M = -0.852	-0.968	0.760	-1.688	-0.920	5.118	-5.122	1.655	-3.503	-2.239	1.280	2.893	0.795	0.388	0.047	-0.575
M[0]: -0.852
M[11]: 2.893
M[15]: -0.575
M[2]: 0.760
M[13]: 0.388
M[12]: 0.795
M[4]: -0.920
M[10]: 1.280

a =
-64.79,-49.39,-69.26,148.27,155.11,156.04,158.68,147.92,-64.41,-70.53,-97.48,160.44,-61.95,-79.77,157.39,-64.80
-80.18,-88.83,-88.24,178.33,180.94,170.12,179.01,178.37,-85.89,-76.16,-130.01,160.81,-88.30,-109.23,165.92,-71.60
-86.86,-90.71,-81.88,164.58,149.36,193.67,169.94,156.80,-97.41,-81.66,-158.66,170.85,-99.04,-135.20,144.53,-97.16
a[0, 0]: -64.79
a[1]: [-80.18, -88.83, -88.24, 178.33, 180.94, 170.12, 179.01, 178.37, -85.89, -76.16, -130.01, 160.81, -88.30, -109.23, 165.92, -71.60]
a[2]: [-86.86, -90.71, -81.88, 164.58, 149.36, 193.67, 169.94, 156.80, -97.41, -81.66, -158.66, 170.85, -99.04, -135.20, 144.53, -97.16]
a[2, 4]: 149.36
a[0, 3]: 148.27
a[:, 0]: [-64.79, -80.18, -86.86]
a[2, 13]: -135.20
a[2, 7]: 156.80
a[:, 13]: [-79.77, -109.23, -135.20]
a[0, 7]: 147.92
a[1, 1]: -88.83
a[0, 1]: -49.39
a[1, 10]: -130.01
a[1, 13]: -109.23
a[0, 5]: 156.04
a[1, 14]: 165.92
a[0]: [-64.79, -49.39, -69.26, 148.27, 155.11, 156.04, 158.68, 147.92, -64.41, -70.53, -97.48, 160.44, -61.95, -79.77, 157.39, -64.80]
a[:, 6]: [158.68, 179.01, 169.94]
a[1, 11]: 160.81
a[0, 14]: 157.39
a[0, 11]: 160.44
a[:, 12]: [-61.95, -88.30, -99.04]
a[1, 6]: 179.01
a[0, 8]: -64.41
a[2, 3]: 164.58
a[1, 2]: -88.24
a[2, 12]: -99.04

A =
[[4.075, 4.085, 2.903, -3.851, 5.248, 5.266, -3.341, -2.262],
 [4.346, 4.359, 3.108, -4.152, 5.627, 5.608, -3.582, -2.441],
 [4.337, 4.343, 3.069, -4.119, 5.564, 5.582, -3.606, -2.453],
 [4.730, 4.720, 3.339, -4.623, 6.039, 6.075, -4.081, -2.781],
 [-3.958, -3.942, -2.818, 3.437, -5.107, -5.107, 2.986, 2.066],
 [3.818, 3.808, 2.731, -3.706, 4.961, 4.913, -3.204, -2.225],
 [-3.836, -3.827, -2.732, 3.714, -4.972, -4.945, 3.248, 2.241],
 [3.490, 3.488, 2.488, -3.440, 4.497, 4.491, -2.986, -2.066],
 [4.394, 4.391, 3.075, -4.086, 5.585, 5.654, -3.591, -2.444]]
A[-9, 0] -> 4.075
A[6, 2] -> -2.732
A[-8] -> [4.346, 4.359, 3.108, -4.152, 5.627, 5.608, -3.582, -2.441]
A[2, -1] -> -2.453
A[:, 1] -> [4.085, 4.359, 4.343, 4.720, -3.942, 3.808, -3.827, 3.488, 4.391]
A[0, 6] -> -3.341
A[:, -6] -> [2.903, 3.108, 3.069, 3.339, -2.818, 2.731, -2.732, 2.488, 3.075]
A[-9, -4] -> 5.248
A[8, 0] -> 4.394
A[-6, -2] -> -4.081
A[-2, -8] -> 3.490
A[-5, 7] -> 2.066
A[3, 1] -> 4.720
A[-3] -> [-3.836, -3.827, -2.732, 3.714, -4.972, -4.945, 3.248, 2.241]
A[2, 4] -> 5.564
A[-1, -1] -> -2.444
A[1, 0] -> 4.346
A[6, -7] -> -3.827
A[-7, 5] -> 5.582
A[-3, -1] -> 2.241
A[8, 1] -> 4.391
A[:, 5] -> [5.266, 5.608, 5.582, 6.075, -5.107, 4.913, -4.945, 4.491, 5.654]
A[:, -5] -> [-3.851, -4.152, -4.119, -4.623, 3.437, -3.706, 3.714, -3.440, -4.086]
A[4, -4] -> -5.107
A[-5] -> [-3.958, -3.942, -2.818, 3.437, -5.107, -5.107, 2.986, 2.066]
A[-5, 3] -> 3.437
A[-1, 6] -> -3.591
A[1, 1] -> 4.359
A[8, 3] -> -4.086
A[4, -3] -> -5.107
A[-7] -> [4.337, 4.343, 3.069, -4.119, 5.564, 5.582, -3.606, -2.453]
